Below is a small trained network, with its code and all its weights. Each question gives an input and a target symbol and asks what happens when units are switched off, that is, made to give their printed mean instead of their output.

import numpy as np


def w(rows, s, z=0):
    codes = np.array(rows[::2]) - 128.0
    scale = np.full(codes.shape[1], s)
    scale[-1] = z or s
    return codes * scale


def softmax(a):
    e = np.exp(a - a.max(-1, keepdims=True))
    return e / e.sum(-1, keepdims=True)


def log_softmax(a):
    a = a - a.max(-1, keepdims=True)
    return a - np.log(np.exp(a).sum(-1, keepdims=True))


def net(x, mask):
    ids = ['ΛΨεημσω'.index(c) for c in x.split()]
    T = len(ids)
    res = E[ids] + P[:T]
    u = 0
    for l in range(2):
        r = res
        for j in range(3):
            rows = slice(3 * j, 3 * j + 3)
            q, k, v = (r @ M[l][rows].T for M in (Q, K, V))
            z = softmax(np.where(np.tri(T) > 0, q @ k.T / 3**0.5, -1e9)) @ v
            o = O[l][rows]
            res = res + np.where(mask[u + j], z, o[:, -1]) @ o[:, :-1]
        u += 3
    return log_softmax(res[-1] @ U[:, :-1].T + U[:, -1])


Q, K, V, O = {}, {}, {}, {}
E = w([
[142,96,180,144,209,75,117],'Λ',
[155,91,153,126,184,223,105],'Ψ',
[182,144,236,138,99,106,37],'ε',
[120,203,180,181,5,191,113],'η',
[205,97,185,129,77,229,177],'μ',
[66,156,168,157,142,178,137],'σ',
[123,74,88,63,69,97,137],'ω',
],0.019)
P = w([
[158,202,205,126,201,131,191],'0',
[127,163,210,137,169,124,148],'1',
[97,128,204,125,132,134,136],'2',
[72,88,185,115,109,142,114],'3',
[55,52,167,101,83,150,112],'4',
[36,21,146,80,55,155,105],'5',
[20,3,134,62,30,160,107],'6',
],0.0072)
Q[0] = w([
[102,157,102,125,128,120,171],'0.h1',
[108,131,153,135,134,98,156],'0.h1',
[121,148,34,136,165,130,145],'0.h1',
[113,91,161,86,110,168,91],'0.h2',
[169,140,107,156,107,118,84],'0.h2',
[79,77,147,133,70,89,111],'0.h2',
[223,156,158,139,85,148,101],'0.h3',
[8,129,116,136,143,169,123],'0.h3',
[39,145,146,133,91,95,155],'0.h3',
],0.014)
K[0] = w([
[188,144,133,137,202,131,97],'0.h1',
[171,108,145,71,79,195,106],'0.h1',
[211,229,227,234,167,144,161],'0.h1',
[51,55,126,79,67,119,88],'0.h2',
[120,152,112,119,115,140,203],'0.h2',
[70,62,191,156,114,183,105],'0.h2',
[155,88,216,152,79,175,80],'0.h3',
[10,115,1,79,136,121,136],'0.h3',
[50,176,67,97,27,40,200],'0.h3',
],0.0089)
V[0] = w([
[236,80,48,78,230,65,78],'0.h1',
[210,135,101,22,86,215,41],'0.h1',
[253,157,255,175,175,141,110],'0.h1',
[91,156,176,199,120,93,115],'0.h2',
[143,107,173,56,56,84,145],'0.h2',
[188,81,118,110,121,42,120],'0.h2',
[100,181,135,178,79,156,124],'0.h3',
[223,119,79,150,73,91,128],'0.h3',
[223,95,155,104,124,152,97],'0.h3',
],0.0068)
O[0] = w([
[203,113,72,163,115,171,76,3],'0.h1',
[43,206,2,127,170,125,50,150],'0.h1',
[212,176,140,54,167,195,106,164],'0.h1',
[117,135,146,116,133,114,189,175],'0.h2',
[115,83,123,75,170,170,83,174],'0.h2',
[163,136,108,131,98,172,115,61],'0.h2',
[119,101,76,156,88,165,82,160],'0.h3',
[145,164,128,157,65,87,164,66],'0.h3',
[51,109,114,157,153,74,157,170],'0.h3',
],0.0087,0.0067)
Q[1] = w([
[220,138,12,192,40,50,120],'1.h1',
[121,204,110,219,117,106,161],'1.h1',
[226,76,117,205,203,162,69],'1.h1',
[170,81,73,86,102,2,192],'1.h2',
[55,85,173,47,163,191,50],'1.h2',
[139,135,86,47,135,150,183],'1.h2',
[227,143,194,144,81,102,114],'1.h3',
[154,117,221,76,51,64,86],'1.h3',
[160,142,110,40,159,81,153],'1.h3',
],0.0077)
K[1] = w([
[136,220,175,244,164,159,142],'1.h1',
[147,171,163,177,77,181,109],'1.h1',
[201,191,132,73,144,112,136],'1.h1',
[106,174,133,215,148,126,142],'1.h2',
[92,62,65,114,71,86,122],'1.h2',
[121,161,187,120,81,111,50],'1.h2',
[155,159,142,133,133,94,122],'1.h3',
[131,109,118,196,103,102,95],'1.h3',
[113,147,180,166,141,181,137],'1.h3',
],0.011)
V[1] = w([
[118,69,147,85,239,52,117],'1.h1',
[148,104,131,115,230,144,87],'1.h1',
[109,210,158,57,131,129,116],'1.h1',
[114,192,121,175,33,32,17],'1.h2',
[62,148,46,147,86,254,230],'1.h2',
[71,147,132,173,243,109,64],'1.h2',
[104,183,206,183,182,143,70],'1.h3',
[162,131,75,9,111,101,236],'1.h3',
[108,115,177,150,139,83,118],'1.h3',
],0.0068)
O[1] = w([
[205,199,124,127,49,151,158,224],'1.h1',
[158,188,107,163,78,107,138,161],'1.h1',
[133,86,95,147,120,140,135,213],'1.h1',
[56,177,202,112,153,254,157,2],'1.h2',
[140,165,140,154,84,35,150,113],'1.h2',
[112,22,172,222,186,160,87,140],'1.h2',
[113,104,49,123,191,122,165,220],'1.h3',
[140,118,218,33,67,71,14,124],'1.h3',
[144,117,67,157,184,199,86,174],'1.h3',
],0.0071,0.0073)
U = w([
[189,113,145,150,25,198,169,145],'Λ',
[121,186,34,195,96,117,136,253],'Ψ',
[116,126,105,46,159,214,138,52],'ε',
[94,250,165,84,132,138,205,176],'η',
[96,186,36,2,132,49,99,175],'μ',
[121,40,172,127,156,71,207,47],'σ',
[119,136,160,97,103,129,72,54],'ω',
],0.008,0.0037)

Each question gives the input, a string of symbols that net reads in full, and the target symbol t.
The units are the heads (3 rows each of Q, K, V and O). Each row of codes is followed by its name. A weight is (code - 128) times the scale printed after its matrix; where a second scale follows, it is the last column's (O and U).
mask holds one flag per head, layer by layer. A switched-off head (its flag False) gives its mean, the last column of its rows in O, instead of its output. The means were averaged over made-up inputs and are rounded, as every weight is.
A unit's drop is (log p(t) with every unit on - log p(t) with that unit switched off) / (log p(t) with every unit on - log p(t) with every unit switched off).
The circuit of an input: a set's keep is (log p(t) with only the set's units on - log p(t) with every unit switched off) / (log p(t) with every unit on - log p(t) with every unit switched off). Starting from all 6 units, units are removed one at a time, each time the one whose removal leaves the highest keep (on an exact tie, the one counted first), for as long as the keep stays at least 0.8.
circuit, biggest first: the units of the circuit, biggest drop first
unit that matters most: the unit with the biggest drop
heads that matter: for each layer, one digit per head in row order, 1 if its drop is at least 0.15 and else 0, layers parted by /
input Λ ε Ψ Λ ε ε, target ε: circuit, biggest first -> (1.h2; 0.h1)
input σ μ Λ, target μ: heads that matter -> 100 / 011
input η ε μ Ψ σ, target Ψ: unit that matters most -> 1.h1
input ε ε ω σ η ε η, target ω: circuit, biggest first -> (1.h1; 0.h1; 1.h3)
input Λ ω η, target ω: circuit, biggest first -> (1.h1; 1.h3; 0.h3)
input ε ε η μ, target η: circuit, biggest first -> (0.h3; 0.h1)
input ε Λ Λ, target Λ: circuit, biggest first -> (1.h1; 0.h1)
input Ψ η Λ ε Ψ σ η, target σ: heads that matter -> 100 / 100
input ε ε η Ψ ε σ, target ε: heads that matter -> 001 / 010
input Ψ σ Ψ σ ε η, target ε: circuit, biggest first -> (1.h1; 0.h1; 1.h2)
input ω η ω, target η: circuit, biggest first -> (1.h2; 0.h3)
input μ Ψ σ, target Ψ: circuit, biggest first -> (1.h2; 1.h1)
input σ η Λ, target η: circuit, biggest first -> (0.h1; 1.h1)
input Λ μ Λ ε ε σ, target ε: unit that matters most -> 0.h3
input σ ε ε η Λ, target η: circuit, biggest first -> (1.h1; 0.h1)
input ε Ψ σ μ Ψ, target μ: heads that matter -> 100 / 010
input Ψ σ ε η η, target η: heads that matter -> 110 / 010
input Λ μ σ ε, target σ: heads that matter -> 100 / 000
input σ ω σ ε η Ψ σ, target η: circuit, biggest first -> (1.h2; 0.h3; 1.h1; 0.h1)
input Λ σ η σ ω σ, target η: heads that matter -> 001 / 010
input ε σ η ε μ Λ, target μ: circuit, biggest first -> (0.h1)
input ε ε Λ, target ε: heads that matter -> 100 / 010
input Ψ Λ Ψ, target Λ: heads that matter -> 100 / 100
